Here is a tiny trained network, its code and every weight. The questions are about switching its units off for an input and a target symbol, where a switched-off unit gives its printed mean instead of its output.

import numpy as np


def w(rows, s, z=0):
    codes = np.array(rows[::2]) - 128.0
    scale = np.full(codes.shape[1], s)
    scale[-1] = z or s
    return codes * scale


def norm(h):
    return h / np.sqrt((h * h).mean(-1, keepdims=True) + 1e-5)


def f(y):
    return np.maximum(y, 0)


def softmax(a):
    e = np.exp(a - a.max(-1, keepdims=True))
    return e / e.sum(-1, keepdims=True)


def log_softmax(a):
    a = a - a.max(-1, keepdims=True)
    return a - np.log(np.exp(a).sum(-1, keepdims=True))


def net(x, mask):
    ids = ['βγδεζηθμστψ'.index(c) for c in x.split()]
    T = len(ids)
    res = E[ids] + P[:T]
    r = norm(res)
    for j in range(2):
        rows = slice(2 * j, 2 * j + 2)
        q, k, v = (r @ M[0][rows].T for M in (Q, K, V))
        z = softmax(np.where(np.tri(T) > 0, q @ k.T / 2**0.5, -1e9)) @ v
        o = O[0][rows]
        res = res + np.where(mask[j], z, o[:, -1]) @ o[:, :-1]
    y = f(norm(res) @ A[0][:, :-1].T + A[0][:, -1])
    res = res + np.where(mask[2:6], y, B[0][:, -1]) @ B[0][:, :-1]
    return log_softmax(norm(res)[-1] @ U[:, :-1].T + U[:, -1])


Q, K, V, O, A, B = {}, {}, {}, {}, {}, {}
E = w([
[86,2,197,193,108],'β',
[189,130,146,162,108],'γ',
[191,142,148,143,158],'δ',
[191,166,163,188,120],'ε',
[182,95,107,120,110],'ζ',
[207,152,123,182,118],'η',
[116,118,102,163,176],'θ',
[139,145,127,180,112],'μ',
[119,170,108,181,142],'σ',
[170,179,67,91,132],'τ',
[171,112,148,140,188],'ψ',
],0.019)
P = w([
[133,134,210,98,63],'0',
[140,140,184,119,73],'1',
[144,134,156,183,54],'2',
[135,126,137,186,41],'3',
[142,117,112,212,53],'4',
[116,116,99,202,47],'5',
[107,102,78,203,60],'6',
[97,87,60,200,74],'7',
[106,86,72,200,60],'8',
[59,70,21,253,89],'9',
],0.0064)
Q[0] = w([
[1,157,173,41,156],'head 1',
[163,97,62,142,135],'head 1',
[206,102,67,229,77],'head 2',
[165,61,167,169,200],'head 2',
],0.0093)
K[0] = w([
[122,210,254,127,140],'head 1',
[56,167,32,121,181],'head 1',
[133,242,98,172,70],'head 2',
[199,124,78,84,79],'head 2',
],0.008)
V[0] = w([
[108,137,171,233,226],'head 1',
[72,254,72,118,162],'head 1',
[135,135,148,28,68],'head 2',
[165,107,93,47,40],'head 2',
],0.0091)
O[0] = w([
[57,112,245,18,223,187],'head 1',
[120,254,207,184,123,40],'head 1',
[161,218,58,100,145,3],'head 2',
[96,110,198,182,189,98],'head 2',
],0.0092,0.0036)
A[0] = w([
[167,218,110,137,3,168],'neuron 1',
[123,142,77,109,130,102],'neuron 2',
[62,134,2,138,88,188],'neuron 3',
[220,122,162,92,117,5],'neuron 4',
],0.008,0.0032)
B[0] = w([
[42,162,105,187,246,254],'neuron 1',
[156,186,135,96,132,140],'neuron 2',
[79,127,122,106,160,211],'neuron 3',
[186,254,149,133,76,153],'neuron 4',
],0.0096,0.0049)
U = w([
[120,39,148,172,104,226],'β',
[196,100,99,103,46,4],'γ',
[219,156,128,56,165,70],'δ',
[181,154,177,151,94,24],'ε',
[149,68,10,160,128,202],'ζ',
[189,152,122,153,101,96],'η',
[107,79,156,133,182,164],'θ',
[89,83,169,145,78,105],'μ',
[27,153,180,138,65,98],'σ',
[101,209,80,217,190,194],'τ',
[133,92,108,91,216,160],'ψ',
],0.012,0.0032)

Each question gives the input, a string of symbols that net reads in full, and the target symbol t.
The units are the heads (2 rows each of Q, K, V and O) and the neurons (one row each of A and B). Each row of codes is followed by its name. A weight is (code - 128) times the scale printed after its matrix; where a second scale follows, it is the last column's (O, A, B and U).
mask holds one flag per unit, heads first, then neurons. A switched-off unit (its flag False) gives its mean, the last column of its rows in O or B, instead of its output. The means were averaged over made-up inputs and are rounded, as every weight is.
A unit's drop is (log p(t) with every unit on - log p(t) with that unit switched off) / (log p(t) with every unit on - log p(t) with every unit switched off).
The circuit of an input: a set's keep is (log p(t) with only the set's units on - log p(t) with every unit switched off) / (log p(t) with every unit on - log p(t) with every unit switched off). Starting from all 6 units, units are removed one at a time, each time the one whose removal leaves the highest keep (on an exact tie, the one counted first), for as long as the keep stays at least 0.8.
circuit, biggest first: the units of the circuit, biggest drop first
most important unit: the unit with the biggest drop
which heads matter: for each layer, one digit per head in row order, 1 if its drop is at least 0.15 and else 0, layers parted by /
drop of u: that unit's drop, to one decimal
input μ ζ ζ σ β η ε ε σ δ, target β: circuit, biggest first -> neuron 1; head 2
input μ ε δ ε ε, target ε: most important unit -> head 1
input ε β η σ, target β: circuit, biggest first -> head 1; neuron 1; head 2
input μ σ τ σ θ ζ δ θ β η, target β: circuit, biggest first -> head 1; neuron 1; head 2
input τ θ γ β σ μ, target σ: which heads matter -> 10
input γ ζ ζ δ ε δ τ ε γ, target τ: which heads matter -> 10
input β μ ε ε μ, target β: which heads matter -> 10
input ε β θ ζ ζ θ β μ, target β: circuit, biggest first -> neuron 1; head 1
input ζ ζ β δ η τ δ δ, target τ: circuit, biggest first -> head 1; neuron 1
input β δ σ, target β: circuit, biggest first -> head 1; head 2; neuron 1
input β δ δ δ δ ε δ η, target β: circuit, biggest first -> head 1; head 2
input δ μ ζ δ ε η, target ζ: drop of head 1 -> 1.3
input μ ε τ β ζ ψ, target ζ: drop of neuron 1 -> 0.1
input β δ σ ζ δ, target ζ: drop of neuron 3 -> 0.0
input τ μ ε γ θ β δ δ θ γ, target θ: circuit, biggest first -> head 1
